Below are the code and all the weights of a small trained network. Each question names an input and a class and asks about switching units off, where a switched-off unit gives its printed mean instead of its output.

import numpy as np


def w(rows, s, z=0):
    codes = np.array(rows[::2]) - 128.0
    scale = np.full(codes.shape[1], s)
    scale[-1] = z or s
    return codes * scale


def norm(h):
    return h / np.sqrt((h * h).mean(-1, keepdims=True) + 1e-5)


def f(y):
    return y / 2 * (1 + np.tanh(0.7978845608 * (y + 0.044715 * y**3)))


def log_softmax(a):
    a = a - a.max(-1, keepdims=True)
    return a - np.log(np.exp(a).sum(-1, keepdims=True))


def net(x, mask):
    res = np.array(x, float).reshape(1, 8) / 4 @ E
    u = 0
    for l in range(2):
        y = f(norm(res) @ A[l][:, :-1].T + A[l][:, -1])
        res = res + np.where(mask[u : u + 5], y, B[l][:, -1]) @ B[l][:, :-1]
        u += 5
    return log_softmax(norm(res)[-1] @ U[:, :-1].T + U[:, -1])


A, B = {}, {}
E = w([
[119,94,35,104,77,192],'x0',
[133,129,127,128,128,125],'x1',
[129,133,127,126,130,126],'x2',
[131,183,130,121,57,60],'x3',
[131,125,126,132,125,127],'x4',
[133,133,123,123,131,125],'x5',
[78,44,80,134,137,52],'x6',
[251,87,157,1,113,75],'x7',
],0.0063)
A[0] = w([
[153,147,92,140,137,89,13],'L0N0',
[68,86,172,165,104,203,236],'L0N1',
[123,124,138,101,137,99,10],'L0N2',
[168,72,105,129,254,188,47],'L0N3',
[117,91,115,129,110,119,2],'L0N4',
],0.0079,0.0053)
B[0] = w([
[134,182,93,115,128,164,95],'L0N0',
[144,165,113,93,128,95,254],'L0N1',
[121,165,103,159,145,253,98],'L0N2',
[94,208,96,91,145,131,164],'L0N3',
[89,127,110,134,149,140,98],'L0N4',
],0.015,0.0044)
A[1] = w([
[135,102,6,106,26,224,140],'L1N0',
[240,239,168,163,83,246,33],'L1N1',
[6,167,120,233,122,199,106],'L1N2',
[255,106,157,173,23,31,252],'L1N3',
[76,251,89,106,29,38,98],'L1N4',
],0.0073,0.0039)
B[1] = w([
[112,188,254,215,171,96,177],'L1N0',
[38,3,28,152,146,11,160],'L1N1',
[224,51,195,28,5,137,149],'L1N2',
[84,142,109,163,124,197,254],'L1N3',
[176,124,113,66,215,160,225],'L1N4',
],0.011,0.0089)
U = w([
[240,56,172,63,5,138,150],'0',
[49,60,33,146,115,27,51],'1',
[105,137,121,128,148,159,208],'2',
[113,133,121,133,143,165,216],'3',
[93,190,239,191,148,95,29],'4',
[118,127,100,139,140,173,168],'5',
[95,196,71,82,146,192,2],'6',
[117,120,109,134,134,163,165],'7',
],0.011,0.0066)

Each question gives the input, the list of numbers given to net, and the class t.
The units are the neurons (one row each of A and B). Each row of codes is followed by its name. A weight is (code - 128) times the scale printed after its matrix; where a second scale follows, it is the last column's (A, B and U).
mask holds one flag per neuron, layer by layer. A switched-off neuron (its flag False) gives its mean, the last column of its row in B, instead of its output. The means were averaged over made-up inputs and are rounded, as every weight is.
A unit's drop is (log p(t) with every unit on - log p(t) with that unit switched off) / (log p(t) with every unit on - log p(t) with every unit switched off).
The circuit of an input: a set's keep is (log p(t) with only the set's units on - log p(t) with every unit switched off) / (log p(t) with every unit on - log p(t) with every unit switched off). Starting from all 10 units, units are removed one at a time, each time the one whose removal leaves the highest keep (on an exact tie, the one counted first), for as long as the keep stays at least 0.8.
units of the circuit, in order: the units of the circuit, biggest drop first
unit that matters most: the unit with the biggest drop
k most important neurons: the k neurons with the biggest drops, biggest first
top k neurons in layer l: the k neurons of layer l with the biggest drops, biggest first
input [3,-7,-4,8,-3,-3,5,-3], class 6: 2 most important neurons => (L1N4 L1N1)
input [5,4,-4,1,1,3,1,-4], class 4: most important neuron => (L1N0)
input [3,2,-6,5,-5,-2,-6,-7], class 0: top 2 neurons in layer 1 => (L1N2 L1N3)
input [-4,-6,3,8,1,1,2,1], class 6: top 4 neurons in layer 1 => (L1N0 L1N3 L1N4 L1N1)
input [-3,-6,-6,4,-7,-4,1,5], class 5: units of the circuit, in order => (L1N3 L1N0 L0N1)
input [-8,-7,8,4,1,-5,-5,-8], class 0: 3 most important neurons => (L1N2 L1N0 L1N3)
input [8,-8,-7,-6,0,-3,-4,3], class 4: top 3 neurons in layer 1 => (L1N0 L1N4 L1N3)
input [-2,6,-1,0,8,5,0,4], class 5: 4 most important neurons => (L1N3 L1N0 L1N2 L0N1)
input [-2,1,-6,3,-6,-6,-8,-6], class 1: top 2 neurons in layer 0 => (L0N1 L0N3)
input [8,5,-2,8,6,3,1,5], class 4: top 2 neurons in layer 1 => (L1N0 L1N2)
input [7,-2,2,0,0,4,-5,-3], class 4: 2 most important neurons => (L1N0 L0N3)
input [-5,7,0,-8,-6,2,1,0], class 6: top 2 neurons in layer 1 => (L1N0 L1N1)
input [3,5,-8,6,-3,-6,-6,7], class 3: 2 most important neurons => (L1N3 L1N2)
input [0,4,-6,-5,-1,-4,-2,-7], class 0: top 2 neurons in layer 1 => (L1N2 L1N3)
input [4,6,5,8,6,2,7,-2], class 6: unit that matters most => L1N4
input [-3,-7,-3,3,2,3,6,-8], class 0: 2 most important neurons => (L1N2 L1N1)
input [8,-6,4,7,-3,-7,7,-3], class 4: 2 most important neurons => (L1N0 L1N1)
input [8,7,2,-2,-6,5,-1,-6], class 4: 2 most important neurons => (L1N0 L0N1)
input [-1,4,2,8,8,-1,7,2], class 5: top 3 neurons in layer 1 => (L1N3 L1N1 L1N4)
input [-3,-6,-1,6,-4,-7,-7,-6], class 1: top 2 neurons in layer 1 => (L1N1 L1N0)
input [0,-4,-7,3,2,-8,5,1], class 2: unit that matters most => L1N3
input [3,3,3,8,-4,-2,4,-2], class 6: top 2 neurons in layer 1 => (L1N4 L1N1)
input [-7,7,-5,2,-7,-6,2,-7], class 0: 2 most important neurons => (L1N2 L1N0)
input [-4,-3,-3,7,-8,7,4,-2], class 5: top 2 neurons in layer 1 => (L1N0 L1N4)
input [-2,-7,-7,-8,-1,0,-5,-1], class 6: 2 most important neurons => (L0N3 L1N0)
input [7,-1,-3,-2,2,5,-5,-5], class 4: 2 most important neurons => (L1N0 L0N1)
input [2,2,0,7,2,-5,3,5], class 6: unit that matters most => L1N3
input [4,1,-7,5,-8,-4,5,2], class 5: 2 most important neurons => (L1N3 L1N1)
